Below is a small trained network, with its code and all its weights. Each question gives an input and a class and asks what happens when units are switched off, that is, made to give their printed mean instead of their output.

import numpy as np


def w(rows, s, z=0):
    codes = np.array(rows[::2]) - 128.0
    scale = np.full(codes.shape[1], s)
    scale[-1] = z or s
    return codes * scale


def norm(h):
    return h / np.sqrt((h * h).mean(-1, keepdims=True) + 1e-5)


def f(y):
    return np.maximum(y, 0)


def log_softmax(a):
    a = a - a.max(-1, keepdims=True)
    return a - np.log(np.exp(a).sum(-1, keepdims=True))


def net(x, mask):
    res = np.array(x, float).reshape(1, 5) / 4 @ E
    u = 0
    for l in range(3):
        y = f(norm(res) @ A[l][:, :-1].T + A[l][:, -1])
        res = res + np.where(mask[u : u + 12], y, B[l][:, -1]) @ B[l][:, :-1]
        u += 12
    return log_softmax(norm(res)[-1] @ U[:, :-1].T + U[:, -1])


A, B = {}, {}
E = w([
[251,146,91,223,22],'x0',
[99,166,7,187,145],'x1',
[128,128,127,128,129],'x2',
[173,192,133,2,51],'x3',
[125,136,140,134,117],'x4',
],0.0068)
A[0] = w([
[6,65,126,246,101,120],'L0N0',
[239,4,77,164,71,172],'L0N1',
[64,202,95,61,217,133],'L0N2',
[249,172,182,205,214,2],'L0N3',
[169,35,196,136,119,64],'L0N4',
[53,89,16,184,91,64],'L0N5',
[113,155,156,119,254,170],'L0N6',
[149,123,167,208,199,78],'L0N7',
[59,202,45,150,102,161],'L0N8',
[157,115,133,194,69,171],'L0N9',
[217,183,146,115,68,96],'L0N10',
[173,88,93,212,190,67],'L0N11',
],0.0075,0.0025)
B[0] = w([
[138,79,137,91,86,254],'L0N0',
[150,184,152,181,102,252],'L0N1',
[123,200,187,156,143,233],'L0N2',
[63,255,127,111,118,169],'L0N3',
[87,180,159,164,120,179],'L0N4',
[93,101,139,92,74,218],'L0N5',
[151,83,165,119,125,227],'L0N6',
[174,182,118,79,136,193],'L0N7',
[92,138,55,122,127,216],'L0N8',
[125,151,128,93,74,219],'L0N9',
[141,147,90,97,192,230],'L0N10',
[110,112,189,159,98,209],'L0N11',
],0.0089,0.0052)
A[1] = w([
[242,150,147,126,47,6],'L1N0',
[201,81,207,158,106,112],'L1N1',
[176,208,126,134,101,104],'L1N2',
[83,86,176,91,107,137],'L1N3',
[39,193,87,54,209,133],'L1N4',
[78,147,155,150,173,77],'L1N5',
[2,94,191,127,158,127],'L1N6',
[48,135,173,82,165,54],'L1N7',
[206,132,97,80,74,88],'L1N8',
[158,118,162,19,219,239],'L1N9',
[171,163,82,88,50,199],'L1N10',
[236,101,141,140,196,179],'L1N11',
],0.0092,0.0021)
B[1] = w([
[24,81,133,120,206,227],'L1N0',
[2,141,140,162,217,180],'L1N1',
[125,64,145,41,167,226],'L1N2',
[225,180,84,92,165,203],'L1N3',
[93,199,111,213,81,223],'L1N4',
[70,62,150,154,142,172],'L1N5',
[179,84,42,38,188,255],'L1N6',
[148,57,72,182,95,219],'L1N7',
[66,70,129,189,247,195],'L1N8',
[183,152,162,145,21,233],'L1N9',
[141,25,143,128,142,248],'L1N10',
[194,105,187,190,158,143],'L1N11',
],0.0067,0.0069)
A[2] = w([
[147,135,186,47,177,141],'L2N0',
[112,177,40,110,76,254],'L2N1',
[42,228,157,109,128,24],'L2N2',
[75,73,93,168,25,96],'L2N3',
[163,67,42,25,129,61],'L2N4',
[110,255,146,177,147,77],'L2N5',
[111,64,89,167,174,109],'L2N6',
[129,148,255,136,75,151],'L2N7',
[228,200,180,125,2,149],'L2N8',
[144,133,9,149,157,78],'L2N9',
[151,63,201,152,200,60],'L2N10',
[95,210,149,180,138,59],'L2N11',
],0.0093,0.0026)
B[2] = w([
[200,116,113,200,119,246],'L2N0',
[107,107,253,135,188,216],'L2N1',
[77,200,172,194,101,173],'L2N2',
[212,105,120,138,115,215],'L2N3',
[48,183,115,135,152,253],'L2N4',
[87,172,226,111,56,166],'L2N5',
[126,131,82,107,44,226],'L2N6',
[135,136,28,77,121,223],'L2N7',
[154,161,65,99,123,194],'L2N8',
[99,151,101,51,209,210],'L2N9',
[151,147,219,165,147,237],'L2N10',
[53,178,149,117,32,160],'L2N11',
],0.0076,0.0061)
U = w([
[202,77,203,177,218,161],'0',
[56,219,186,159,76,160],'1',
[68,105,17,59,206,171],'2',
[170,30,60,211,22,4],'3',
[251,194,56,57,90,74],'4',
],0.018,0.0028)

Each question gives the input, the list of numbers given to net, and the class t.
The units are the neurons (one row each of A and B). Each row of codes is followed by its name. A weight is (code - 128) times the scale printed after its matrix; where a second scale follows, it is the last column's (A, B and U).
mask holds one flag per neuron, layer by layer. A switched-off neuron (its flag False) gives its mean, the last column of its row in B, instead of its output. The means were averaged over made-up inputs and are rounded, as every weight is.
A unit's drop is (log p(t) with every unit on - log p(t) with that unit switched off) / (log p(t) with every unit on - log p(t) with every unit switched off).
most important unit: the unit with the biggest drop
top k neurons: the k neurons with the biggest drops, biggest first
k most important neurons of layer l: the k neurons of layer l with the biggest drops, biggest first
drop of u: that unit's drop, to one decimal
input [7,0,-6,5,0], class 0: most important unit	L1N6
input [1,-6,-7,5,-4], class 0: 2 most important neurons of layer 1	[L1N8 L1N0]
input [-4,-2,-8,1,7], class 4: top 2 neurons	[L1N9 L1N0]
input [-5,-8,-5,1,-6], class 4: 3 most important neurons of layer 1	[L1N9 L1N0 L1N8]
input [1,6,2,3,1], class 2: top 3 neurons	[L1N10 L0N3 L2N9]
input [3,-7,4,8,8], class 0: top 2 neurons	[L1N8 L1N0]
input [3,1,-8,2,-5], class 2: top 2 neurons	[L0N6 L0N2]
input [2,0,3,0,1], class 1: top 3 neurons	[L0N3 L0N0 L1N6]
input [-1,-4,-2,1,-1], class 4: top 4 neurons	[L0N1 L1N9 L0N11 L1N0]
input [1,-5,-1,6,-6], class 0: 2 most important neurons of layer 1	[L1N8 L1N0]
input [-7,4,2,1,2], class 1: top 3 neurons	[L0N2 L1N10 L1N4]
input [7,-2,5,2,-1], class 0: 2 most important neurons of layer 1	[L1N2 L1N10]
input [-8,-4,-8,2,-8], class 4: drop of L1N9	1.0
input [-3,2,6,7,-3], class 1: most important unit	L1N4
input [-3,-7,2,2,-3], class 4: drop of L1N9	0.9
input [-8,-2,-7,1,-5], class 4: drop of L1N8	0.9
